Rows and roughly how far along a hidden order each lies, from 0 to 12
In the rows, 100 means zero.
104  86  95  99  94  122  99  121  105  97  99  100  87  106  97  60  100  96  97  120
2
107  97  89  112  99  113  100  95  104  72  105  108  105  105  97  56  89  101  93  112
7
111  125  101  85  106  93  99  94  83  105  89  121  86  107  101  103  98  106  98  123
7
104  81  97  96  95  109  99  129  122  102  100  101  84  112  94  83  102  97  96  123
1
110  84  108  93  100  117  113  76  88  95  92  113  117  98  108  82  99  98  101  106
9
103  67  116  77  102  124  116  99  97  107  84  106  95  112  105  126  112  92  101  116
4
105  97  110  88  108  90  110  61  98  92  96  124  128  100  107  91  101  104  100  106
12
111  86  91  106  93  134  97  123  89  94  97  104  82  101  97  47  97  96  96  128
1
102  98  99  82  103  113  101  112  110  98  98  102  93  107  97  60  104  100  97  110
3
114  111  99  99  105  99  103  61  82  87  99  121  117  99  104  71  92  106  97  111
9
110  105  86  125  95  121  100  86  86  71  105  102  101  97  100  75  86  99  95  110
8
111  124  98  92  107  98  103  62  89  88  101  120  125  97  103  47  91  109  98  101
9
113  73  107  104  100  120  115  65  70  108  92  99  114  97  112  129  97  95  99  119
7
107  119  101  89  102  111  104  99  89  77  89  128  90  111  101  74  107  103  98  112
10
108  85  94  98  100  104  96  102  130  104  110  91  98  107  93  63  97  99  96  112
0
101  89  110  76  107  104  112  93  121  86  93  122  116  114  100  68  109  101  99  100
8
110  94  110  89  107  87  111  65  88  99  95  123  121  102  106  108  101  103  98  115
10
112  95  101  95  103  95  103  75  84  113  102  100  97  103  102  121  94  99  98  111
4
103  81  104  102  104  89  112  81  116  83  104  114  121  104  102  103  98  101  96  111
10
99  64  107  91  99  110  109  110  127  105  100  100  110  105  101  90  100  94  100  108
4
103  59  104  100  100  86  103  108  142  100  110  96  95  114  92  111  109  95  94  111
3
111  102  107  91  108  93  107  48  83  101  100  120  132  92  106  70  90  107  100  109
10
113  108  96  104  99  129  106  68  82  72  95  124  122  97  104  29  94  104  98  112
10
107  117  100  80  108  97  100  77  97  95  99  115  120  102  100  30  99  108  99  101
8
99  77  105  84  104  105  109  106  132  92  99  104  108  111  98  97  104  98  97  108
6
99  79  105  95  102  102  111  84  115  89  101  106  125  101  103  96  96  100  99  101
9
109  104  98  90  104  113  102  89  88  93  99  108  109  105  100  51  98  103  97  107
6
115  106  99  91  108  102  101  72  82  108  101  106  112  103  102  62  92  107  97  113
5
99  66  106  90  99  108  107  109  123  104  99  93  107  106  99  82  103  95  99  111
3
109  89  109  80  105  110  108  90  94  111  94  107  100  108  103  85  104  99  99  113
4
113  107  99  106  99  117  106  71  61  79  91  126  106  99  107  69  97  102  98  120
11
111  98  99  91  106  112  105  68  92  96  102  108  117  101  102  54  96  103  97  107
6
116  112  90  90  105  106  96  108  82  93  100  110  83  110  92  43  101  106  94  120
4
105  128  100  98  104  97  100  85  62  97  92  120  100  97  107  108  94  106  99  114
12
112  115  98  106  100  105  103  72  62  89  97  121  100  100  104  92  93  103  96  123
9

Next part:
119  98  115  154  101  101  139  112  113  117  99  108  108  105  111  100  107  106  102  110  114  96  129  119  106  134  84  96  123  126  94  102  120  107  118  102  96  100  133  98  103  165  134  111  104  102  102  99  112  100  102  114  109  106  106  106  92  135  103  126  109  104  96
6
112  103  122  143  101  109  105  103  100  101  104  104  106  137  108  101  101  97  102  107  102  112  101  109  104  111  119  107  103  112  112  107  100  117  96  108  105  106  120  103  103  122  114  99  99  111  100  125  106  107  100  105  99  96  120  109  107  122  115  93  116  102  106
5
122  99  118  148  101  110  114  105  104  102  105  113  109  119  108  101  98  99  101  102  104  106  110  109  102  106  117  110  99  108  117  106  105  123  102  107  100  103  145  101  103  151  104  102  97  120  101  135  116  104  100  106  101  100  121  104  103  128  117  96  121  104  104
7
116  104  114  135  102  106  138  107  108  110  103  109  110  143  121  102  105  100  102  111  109  111  86  113  104  142  90  101  102  122  105  102  110  111  113  104  104  103  135  103  104  160  122  112  106  105  100  130  109  99  101  109  104  101  117  108  99  132  117  108  120  102  98
7
124  104  115  189  101  110  139  103  108  114  104  104  112  127  101  100  101  99  106  115  105  107  109  124  108  108  121  106  122  130  119  109  102  116  101  104  101  102  146  103  102  165  133  101  99  109  100  131  111  108  100  111  104  99  134  105  103  126  125  101  120  104  105
9
109  100  112  149  101  103  135  108  113  116  101  105  105  98  108  100  105  103  106  115  108  105  122  128  108  135  98  100  129  133  110  105  116  109  112  103  97  101  128  101  102  168  133  108  103  104  101  109  108  104  101  116  107  103  146  105  96  128  98  112  123  103  102
3
118  102  126  200  101  114  166  109  112  120  106  111  109  116  121  101  106  101  109  119  108  113  117  143  110  137  113  107  129  125  123  111  109  123  115  104  103  105  163  102  103  191  166  108  104  119  101  125  119  106  101  118  106  102  143  106  98  126  120  106  141  104  102
10
112  102  113  125  101  106  112  104  106  104  103  104  106  122  100  101  101  99  103  103  103  104  99  106  99  116  108  103  102  108  107  106  101  105  103  104  102  103  118  102  102  105  118  105  99  108  100  120  105  101  100  104  100  99  122  101  104  114  110  101  102  102  102
3
132  96  124  135  100  101  112  108  106  106  102  106  100  107  114  100  104  102  102  104  108  102  112  110  100  120  104  101  117  114  103  111  111  114  112  103  100  105  117  99  100  127  109  102  97  104  101  105  111  116  100  118  106  104  108  102  99  108  100  111  112  102  99
0
114  102  114  171  101  110  116  106  109  108  105  103  110  130  95  100  102  98  106  116  106  115  118  119  114  119  122  107  128  134  118  110  108  111  102  106  102  105  116  105  102  141  145  106  98  108  100  115  107  114  101  110  103  99  147  109  106  148  111  99  124  103  112
11
92  110  122  179  102  107  125  111  110  109  105  102  108  139  146  104  108  96  102  118  108  117  116  118  111  161  97  98  100  100  97  106  108  123  123  109  112  110  135  103  107  188  120  114  113  99  100  125  112  100  102  113  105  98  140  119  98  111  126  106  148  102  101
6
106  108  124  175  101  110  130  102  102  102  107  115  99  119  122  103  102  97  104  115  101  109  117  118  103  125  102  104  101  97  100  100  103  114  108  107  107  103  118  102  107  129  113  105  109  115  100  119  112  92  100  101  102  97  109  111  97  110  112  97  127  100  101
2
126  105  126  139  101  108  140  105  106  111  104  103  110  145  126  102  106  97  109  112  106  113  101  113  102  123  119  104  105  111  117  111  101  119  108  105  107  107  150  103  103  157  110  105  104  108  100  141  112  107  101  114  103  98  127  109  103  116  124  97  134  104  103
6
108  104  120  139  103  112  121  105  107  103  104  104  119  132  116  102  104  98  101  109  108  110  110  112  104  126  112  105  103  105  111  112  106  117  106  107  106  105  161  102  105  169  103  109  103  103  100  150  108  105  101  116  101  98  118  116  102  108  135  98  118  107  102
12
